Below is a small trained network, with its code and all its weights. Each question gives an input and a class and asks what happens when units are switched off, that is, made to give their printed mean instead of their output.

import numpy as np


def w(rows, s, z=0):
    codes = np.array(rows[::2]) - 128.0
    scale = np.full(codes.shape[1], s)
    scale[-1] = z or s
    return codes * scale


def norm(h):
    return h / np.sqrt((h * h).mean(-1, keepdims=True) + 1e-5)


def f(y):
    return y / 2 * (1 + np.tanh(0.7978845608 * (y + 0.044715 * y**3)))


def log_softmax(a):
    a = a - a.max(-1, keepdims=True)
    return a - np.log(np.exp(a).sum(-1, keepdims=True))


def net(x, mask):
    res = np.array(x, float).reshape(1, 8) / 4 @ E
    u = 0
    for l in range(4):
        y = f(norm(res) @ A[l][:, :-1].T + A[l][:, -1])
        res = res + np.where(mask[u : u + 8], y, B[l][:, -1]) @ B[l][:, :-1]
        u += 8
    return log_softmax(norm(res)[-1] @ U[:, :-1].T + U[:, -1])


A, B = {}, {}
E = w([
[173,158,144,117,116,112],'x0',
[203,37,193,87,214,120],'x1',
[116,95,206,34,2,108],'x2',
[110,107,139,198,188,183],'x3',
[8,68,174,96,157,169],'x4',
[156,192,151,101,209,179],'x5',
[112,230,123,7,118,72],'x6',
[96,53,20,64,63,162],'x7',
],0.0072)
A[0] = w([
[154,120,161,104,79,153,81],'0.n0',
[142,138,98,22,158,71,2],'0.n1',
[144,131,138,58,126,127,56],'0.n2',
[133,218,138,2,131,164,30],'0.n3',
[174,193,133,5,127,140,63],'0.n4',
[168,158,106,132,25,180,119],'0.n5',
[213,186,92,163,160,110,76],'0.n6',
[191,97,170,105,57,94,32],'0.n7',
],0.0082,0.0036)
B[0] = w([
[176,162,186,161,100,132,137],'0.n0',
[84,122,158,125,155,72,176],'0.n1',
[140,128,176,70,120,35,141],'0.n2',
[112,195,162,98,161,91,253],'0.n3',
[75,163,195,89,178,96,253],'0.n4',
[164,192,158,130,141,232,217],'0.n5',
[86,214,75,122,95,143,226],'0.n6',
[254,125,142,43,75,137,172],'0.n7',
],0.0085,0.0025)
A[1] = w([
[131,113,112,182,175,194,82],'1.n0',
[195,123,172,117,254,190,154],'1.n1',
[152,99,169,127,97,135,126],'1.n2',
[35,140,114,127,79,145,67],'1.n3',
[125,156,161,57,175,107,19],'1.n4',
[179,67,149,99,34,35,2],'1.n5',
[112,121,91,104,133,176,35],'1.n6',
[117,89,185,149,125,98,63],'1.n7',
],0.011,0.0045)
B[1] = w([
[214,103,172,119,146,115,210],'1.n0',
[59,43,205,190,144,109,255],'1.n1',
[226,137,174,125,116,98,150],'1.n2',
[1,160,155,209,13,183,165],'1.n3',
[64,139,74,36,113,54,185],'1.n4',
[232,154,175,119,10,116,172],'1.n5',
[52,162,134,78,80,130,126],'1.n6',
[155,167,195,119,138,76,134],'1.n7',
],0.0063,0.0058)
A[2] = w([
[134,53,42,89,134,92,95],'2.n0',
[121,81,113,117,112,90,78],'2.n1',
[100,54,185,62,97,116,113],'2.n2',
[135,211,73,212,185,128,119],'2.n3',
[166,193,40,172,190,134,18],'2.n4',
[210,123,173,129,113,143,236],'2.n5',
[110,1,3,114,149,52,2],'2.n6',
[156,186,55,96,97,162,116],'2.n7',
],0.01,0.003)
B[2] = w([
[138,96,58,45,105,180,150],'2.n0',
[134,121,67,139,67,127,126],'2.n1',
[201,182,89,153,129,161,239],'2.n2',
[212,119,72,196,43,57,255],'2.n3',
[233,160,78,157,121,111,197],'2.n4',
[140,160,65,95,104,254,242],'2.n5',
[132,112,76,92,110,189,185],'2.n6',
[124,79,201,174,175,91,184],'2.n7',
],0.0076,0.004)
A[3] = w([
[124,69,109,208,45,147,110],'3.n0',
[65,181,150,139,95,162,91],'3.n1',
[209,123,58,94,194,93,146],'3.n2',
[195,162,36,186,151,88,23],'3.n3',
[172,131,143,193,153,146,251],'3.n4',
[88,2,161,180,227,151,5],'3.n5',
[129,210,35,109,64,106,185],'3.n6',
[99,133,119,5,166,41,55],'3.n7',
],0.0098,0.0032)
B[3] = w([
[80,206,135,96,113,110,241],'3.n0',
[104,114,146,187,146,140,168],'3.n1',
[62,69,143,127,80,105,187],'3.n2',
[152,179,58,218,132,12,208],'3.n3',
[111,103,110,117,230,100,253],'3.n4',
[151,65,191,85,153,114,239],'3.n5',
[122,61,170,157,188,106,247],'3.n6',
[97,254,74,45,202,105,225],'3.n7',
],0.0099,0.0052)
U = w([
[125,32,58,91,105,168,102],'0',
[171,138,42,212,143,40,202],'1',
[4,130,135,171,71,152,143],'2',
[246,129,162,61,37,130,128],'3',
[174,189,119,143,135,224,47],'4',
[94,228,139,23,162,59,176],'5',
[101,183,136,138,152,72,3],'6',
[137,30,190,135,210,120,167],'7',
],0.017,0.0048)

Each question gives the input, the list of numbers given to net, and the class t.
The units are the neurons (one row each of A and B). Each row of codes is followed by its name. A weight is (code - 128) times the scale printed after its matrix; where a second scale follows, it is the last column's (A, B and U).
mask holds one flag per neuron, layer by layer. A switched-off neuron (its flag False) gives its mean, the last column of its row in B, instead of its output. The means were averaged over made-up inputs and are rounded, as every weight is.
A unit's drop is (log p(t) with every unit on - log p(t) with that unit switched off) / (log p(t) with every unit on - log p(t) with every unit switched off).
The circuit of an input: a set's keep is (log p(t) with only the set's units on - log p(t) with every unit switched off) / (log p(t) with every unit on - log p(t) with every unit switched off). Starting from the 12 units with the biggest drops (on a tie, the unit counted first), units are removed one at a time, each time the one whose removal leaves the highest keep (on an exact tie, the one counted first), for as long as the keep stays at least 0.8.
circuit, biggest first: the units of the circuit, biggest drop first
unit that matters most: the unit with the biggest drop
k most important neurons: the k neurons with the biggest drops, biggest first
top k neurons in layer l: the k neurons of layer l with the biggest drops, biggest first
drop of u: that unit's drop, to one decimal
input [1,-6,8,-1,7,-2,1,-6], class 2: circuit, biggest first	[1.n3]
input [-8,-6,6,-2,-4,-5,2,-3], class 3: circuit, biggest first	[0.n7 1.n5]
input [-7,-4,-3,7,4,-6,0,-7], class 7: circuit, biggest first	[0.n6 3.n5]
input [1,5,-5,-6,-1,8,-8,7], class 0: circuit, biggest first	[2.n6 2.n0]
input [2,8,7,-1,8,1,1,8], class 3: circuit, biggest first	[2.n2 3.n4]
input [6,-5,7,0,-8,0,-6,-3], class 4: 2 most important neurons	[0.n5 2.n5]
input [4,-1,5,1,1,3,-1,-4], class 3: circuit, biggest first	[0.n7 3.n7]
input [-2,8,3,8,0,-1,2,5], class 0: 2 most important neurons	[0.n5 0.n4]
input [7,6,-2,-1,-3,5,-8,7], class 0: 4 most important neurons	[0.n4 2.n5 0.n3 2.n6]
input [8,7,-1,-3,-6,1,-5,0], class 3: top 2 neurons in layer 2	[2.n5 2.n3]
input [4,4,2,-2,-6,8,-6,5], class 4: top 2 neurons in layer 3	[3.n5 3.n6]
input [5,-3,-7,-3,-3,8,6,-2], class 1: top 2 neurons in layer 2	[2.n3 2.n4]
input [-7,8,5,-4,-1,-7,0,6], class 3: drop of 1.n5	0.2
input [0,-8,5,-8,-1,7,-4,-5], class 4: drop of 0.n1	0.1
input [1,-7,7,-6,1,7,-8,2], class 4: drop of 0.n5	0.3
input [4,5,-2,-8,1,-3,-7,0], class 3: unit that matters most	1.n5
